Below is a small trained network, with its code and all its weights. Each question gives an input and a class and asks what happens when units are switched off, that is, made to give their printed mean instead of their output.

import numpy as np


def w(rows, s, z=0):
    codes = np.array(rows[::2]) - 128.0
    scale = np.full(codes.shape[1], s)
    scale[-1] = z or s
    return codes * scale


def f(y):
    return y / 2 * (1 + np.tanh(0.7978845608 * (y + 0.044715 * y**3)))


def log_softmax(a):
    a = a - a.max(-1, keepdims=True)
    return a - np.log(np.exp(a).sum(-1, keepdims=True))


def net(x, mask):
    res = np.array(x, float).reshape(1, 4) / 4 @ E
    y = f(res @ A[0][:, :-1].T + A[0][:, -1])
    res = res + np.where(mask, y, B[0][:, -1]) @ B[0][:, :-1]
    return log_softmax(res[-1] @ U[:, :-1].T + U[:, -1])


A, B = {}, {}
E = w([
[91,252,159,100,157,123,85,154],'x0',
[182,210,31,130,91,202,76,23],'x1',
[53,72,92,139,70,60,13,145],'x2',
[132,115,167,32,95,42,157,54],'x3',
],0.013)
A[0] = w([
[132,141,103,144,93,100,115,86,94],'n0',
[116,103,172,118,148,114,163,169,121],'n1',
[128,120,77,185,148,173,161,169,10],'n2',
[186,165,99,127,126,145,130,98,69],'n3',
[118,126,135,162,172,188,125,176,125],'n4',
[170,72,130,142,120,139,155,98,49],'n5',
[147,8,115,157,72,162,170,74,78],'n6',
[115,126,179,62,68,98,188,59,48],'n7',
[103,101,181,101,163,137,178,162,3],'n8',
[164,133,138,103,114,102,134,119,23],'n9',
[123,178,165,72,179,123,93,125,124],'n10',
[212,150,146,155,226,139,209,91,48],'n11',
[189,144,106,121,139,137,118,101,82],'n12',
],0.013,0.005)
B[0] = w([
[115,67,91,114,213,158,94,74,180],'n0',
[127,139,138,111,218,140,68,72,211],'n1',
[205,106,80,72,136,158,142,180,188],'n2',
[101,124,162,74,168,165,45,112,188],'n3',
[220,190,96,102,112,105,125,194,201],'n4',
[85,253,140,98,14,174,166,95,176],'n5',
[182,205,171,144,103,109,140,41,242],'n6',
[246,105,44,104,109,143,132,246,230],'n7',
[154,101,177,79,168,175,66,78,206],'n8',
[213,137,109,130,137,181,108,161,144],'n9',
[141,249,144,193,77,123,183,123,195],'n10',
[115,105,47,254,200,48,136,69,247],'n11',
[98,47,197,73,174,160,67,138,173],'n12',
],0.0095,0.016)
U = w([
[199,130,66,86,117,172,164,207,74],'0',
[125,120,184,84,201,190,107,100,80],'1',
[131,246,171,149,90,157,185,108,143],'2',
[115,100,53,207,132,28,113,113,190],'3',
[116,133,107,133,143,111,185,132,255],'4',
[85,91,127,129,113,173,197,151,86],'5',
],0.011,0.0096)

Each question gives the input, the list of numbers given to net, and the class t.
The units are the neurons (one row each of A and B). Each row of codes is followed by its name. A weight is (code - 128) times the scale printed after its matrix; where a second scale follows, it is the last column's (A, B and U).
mask holds one flag per neuron, in row order. A switched-off neuron (its flag False) gives its mean, the last column of its row in B, instead of its output. The means were averaged over made-up inputs and are rounded, as every weight is.
A unit's drop is (log p(t) with every unit on - log p(t) with that unit switched off) / (log p(t) with every unit on - log p(t) with every unit switched off).
most important unit: the unit with the biggest drop
top k neurons: the k neurons with the biggest drops, biggest first
drop of u: that unit's drop, to one decimal
input [-7,2,6,1], class 2: top 3 neurons : [n6; n11; n5]
input [-5,2,0,-3], class 2: most important unit : n7
input [-7,-8,-2,-4], class 1: top 2 neurons : [n8; n1]
input [7,-4,4,7], class 0: top 2 neurons : [n7; n6]
input [-2,6,6,6], class 0: top 2 neurons : [n11; n7]
input [-6,6,0,-3], class 1: top 3 neurons : [n12; n3; n10]
input [-6,-7,3,0], class 1: top 2 neurons : [n1; n8]
input [-5,1,-4,2], class 2: top 3 neurons : [n5; n6; n0]
input [-5,-2,5,0], class 2: top 2 neurons : [n11; n6]
input [5,-1,-3,-5], class 0: top 2 neurons : [n6; n4]
input [7,-5,4,8], class 0: top 2 neurons : [n7; n6]
input [-2,8,-4,3], class 1: drop of n3 : 0.2
input [-5,-8,3,-1], class 1: drop of n5 : 0.0
input [-1,-8,2,-5], class 1: most important unit : n1
input [-2,2,-1,-1], class 4: drop of n10 : 1.1
